Below is a small trained network, with its code and all its weights. Each question gives an input and a class and asks what happens when units are switched off, that is, made to give their printed mean instead of their output.

import numpy as np


def w(rows, s, z=0):
    codes = np.array(rows[::2]) - 128.0
    scale = np.full(codes.shape[1], s)
    scale[-1] = z or s
    return codes * scale


def norm(h):
    return h / np.sqrt((h * h).mean(-1, keepdims=True) + 1e-5)


def f(y):
    return np.maximum(y, 0)


def log_softmax(a):
    a = a - a.max(-1, keepdims=True)
    return a - np.log(np.exp(a).sum(-1, keepdims=True))


def net(x, mask):
    res = np.array(x, float).reshape(1, 6) / 4 @ E
    u = 0
    for l in range(3):
        y = f(norm(res) @ A[l][:, :-1].T + A[l][:, -1])
        res = res + np.where(mask[u : u + 13], y, B[l][:, -1]) @ B[l][:, :-1]
        u += 13
    return log_softmax(norm(res)[-1] @ U[:, :-1].T + U[:, -1])


A, B = {}, {}
E = w([
[109,43,122,107],'x0',
[107,203,188,114],'x1',
[133,59,179,99],'x2',
[215,123,106,86],'x3',
[154,92,63,2],'x4',
[186,79,190,188],'x5',
],0.007)
A[0] = w([
[133,221,154,113,173],'L0N0',
[26,76,66,174,105],'L0N1',
[140,133,113,74,190],'L0N2',
[56,78,101,54,137],'L0N3',
[154,211,159,78,30],'L0N4',
[121,207,47,121,170],'L0N5',
[155,84,93,233,253],'L0N6',
[157,196,143,59,71],'L0N7',
[116,87,140,20,138],'L0N8',
[159,130,155,179,129],'L0N9',
[206,150,113,140,93],'L0N10',
[162,255,166,60,141],'L0N11',
[62,171,143,96,106],'L0N12',
],0.0074,0.0021)
B[0] = w([
[98,90,133,197,235],'L0N0',
[142,169,110,144,219],'L0N1',
[173,165,107,143,200],'L0N2',
[122,159,115,113,232],'L0N3',
[160,174,113,128,184],'L0N4',
[108,28,158,78,232],'L0N5',
[147,194,147,101,254],'L0N6',
[126,103,138,121,188],'L0N7',
[166,66,89,58,234],'L0N8',
[97,144,56,1,193],'L0N9',
[138,160,73,141,171],'L0N10',
[175,101,92,160,252],'L0N11',
[125,143,115,220,204],'L0N12',
],0.0053,0.0037)
A[1] = w([
[143,34,221,153,96],'L1N0',
[94,183,86,221,136],'L1N1',
[24,137,19,177,251],'L1N2',
[1,179,93,140,114],'L1N3',
[63,159,31,198,249],'L1N4',
[147,131,171,197,144],'L1N5',
[168,162,169,86,225],'L1N6',
[177,153,60,17,85],'L1N7',
[37,87,108,193,120],'L1N8',
[104,136,182,141,145],'L1N9',
[176,17,150,22,50],'L1N10',
[84,28,39,125,81],'L1N11',
[50,147,85,166,52],'L1N12',
],0.0088,0.0016)
B[1] = w([
[62,58,109,131,190],'L1N0',
[109,116,192,192,243],'L1N1',
[182,156,206,126,254],'L1N2',
[221,101,206,177,232],'L1N3',
[148,91,244,82,252],'L1N4',
[30,137,82,110,200],'L1N5',
[63,84,128,193,173],'L1N6',
[170,163,134,141,248],'L1N7',
[215,120,144,188,204],'L1N8',
[252,88,15,74,172],'L1N9',
[64,150,87,197,251],'L1N10',
[119,253,120,91,208],'L1N11',
[158,88,212,222,195],'L1N12',
],0.0058,0.0057)
A[2] = w([
[69,202,46,126,193],'L2N0',
[172,103,137,215,175],'L2N1',
[203,125,183,178,122],'L2N2',
[211,180,100,159,119],'L2N3',
[136,141,166,135,212],'L2N4',
[144,88,30,86,90],'L2N5',
[88,71,134,254,189],'L2N6',
[36,205,192,210,254],'L2N7',
[61,54,152,141,17],'L2N8',
[98,62,190,105,115],'L2N9',
[206,85,77,126,211],'L2N10',
[26,151,161,98,114],'L2N11',
[155,178,174,76,174],'L2N12',
],0.008,0.0014)
B[2] = w([
[143,89,124,56,173],'L2N0',
[99,189,145,164,233],'L2N1',
[105,145,82,113,240],'L2N2',
[85,69,126,145,195],'L2N3',
[135,145,89,45,181],'L2N4',
[156,160,188,147,185],'L2N5',
[100,165,78,85,254],'L2N6',
[86,112,160,3,248],'L2N7',
[5,87,75,123,164],'L2N8',
[108,131,37,235,171],'L2N9',
[222,69,152,180,180],'L2N10',
[177,52,92,153,142],'L2N11',
[146,54,58,121,170],'L2N12',
],0.0058,0.0065)
U = w([
[106,134,220,206,185],'0',
[42,196,143,102,6],'1',
[9,37,54,164,134],'2',
[206,75,49,203,69],'3',
[157,122,43,57,230],'4',
],0.012,0.0023)

Each question gives the input, the list of numbers given to net, and the class t.
The units are the neurons (one row each of A and B). Each row of codes is followed by its name. A weight is (code - 128) times the scale printed after its matrix; where a second scale follows, it is the last column's (A, B and U).
mask holds one flag per neuron, layer by layer. A switched-off neuron (its flag False) gives its mean, the last column of its row in B, instead of its output. The means were averaged over made-up inputs and are rounded, as every weight is.
A unit's drop is (log p(t) with every unit on - log p(t) with that unit switched off) / (log p(t) with every unit on - log p(t) with every unit switched off).
The circuit of an input: a set's keep is (log p(t) with only the set's units on - log p(t) with every unit switched off) / (log p(t) with every unit on - log p(t) with every unit switched off). Starting from the 12 units with the biggest drops (on a tie, the unit counted first), units are removed one at a time, each time the one whose removal leaves the highest keep (on an exact tie, the one counted first), for as long as the keep stays at least 0.8.
circuit, biggest first: the units of the circuit, biggest drop first
k most important neurons: the k neurons with the biggest drops, biggest first
k most important neurons of layer l: the k neurons of layer l with the biggest drops, biggest first
drop of u: that unit's drop, to one decimal
input [-3,-2,2,4,4,1], class 3: circuit, biggest first -> L2N7, L1N10
input [-2,7,5,7,-3,4], class 1: 2 most important neurons of layer 1 -> L1N6, L1N4
input [4,4,6,-1,4,1], class 2: circuit, biggest first -> L1N10
input [-8,3,-7,-1,6,0], class 3: 2 most important neurons of layer 0 -> L0N11, L0N5
input [-4,-3,-7,-2,3,0], class 0: 2 most important neurons -> L0N8, L1N2
input [-7,-1,-6,8,5,-4], class 3: circuit, biggest first -> L2N7, L2N10, L0N11
input [1,1,7,5,6,1], class 3: circuit, biggest first -> L2N10, L2N7
input [0,8,5,2,8,8], class 3: 2 most important neurons of layer 2 -> L2N7, L2N10
input [7,-2,-2,0,1,0], class 4: 2 most important neurons -> L1N11, L2N0
input [-8,-8,-6,-8,7,4], class 0: 2 most important neurons of layer 1 -> L1N2, L1N4
input [-4,-2,-5,-2,3,-1], class 0: 2 most important neurons of layer 0 -> L0N8, L0N0
input [-6,1,-2,-7,-7,7], class 1: 3 most important neurons of layer 2 -> L2N7, L2N6, L2N10
input [-5,8,3,-2,-1,-7], class 0: 2 most important neurons -> L1N3, L0N0
input [2,-4,-5,2,-8,5], class 1: most important neuron -> L0N6
input [3,7,6,-1,-2,-7], class 0: 2 most important neurons -> L0N12, L0N5
input [-3,-4,-3,5,-5,8], class 1: 4 most important neurons of layer 1 -> L1N9, L1N5, L1N3, L1N8
input [6,-2,-6,6,-6,6], class 1: 2 most important neurons of layer 0 -> L0N8, L0N6
input [-2,6,6,7,-3,1], class 2: 2 most important neurons -> L1N6, L1N11
input [-8,-1,-1,-5,-4,4], class 1: 2 most important neurons of layer 0 -> L0N6, L0N12
input [-8,-2,-4,-4,-4,6], class 1: 3 most important neurons -> L2N7, L1N5, L0N6
input [1,-1,3,-7,-2,4], class 2: most important neuron -> L1N0
input [8,-5,8,5,0,3], class 2: 2 most important neurons -> L1N10, L1N0
input [-8,-7,4,-7,-8,7], class 1: 2 most important neurons of layer 2 -> L2N6, L2N7
input [7,0,-1,0,3,6], class 2: 2 most important neurons -> L1N10, L1N0
input [4,8,5,8,4,7], class 3: drop of L0N0 -> 0.1
input [-7,-2,-6,4,8,2], class 3: drop of L2N10 -> 0.3
input [0,7,0,8,2,-2], class 3: drop of L2N7 -> 0.1
input [1,1,8,8,-8,5], class 2: drop of L1N4 -> 0.0
input [-6,3,8,0,-3,2], class 2: most important neuron -> L1N0
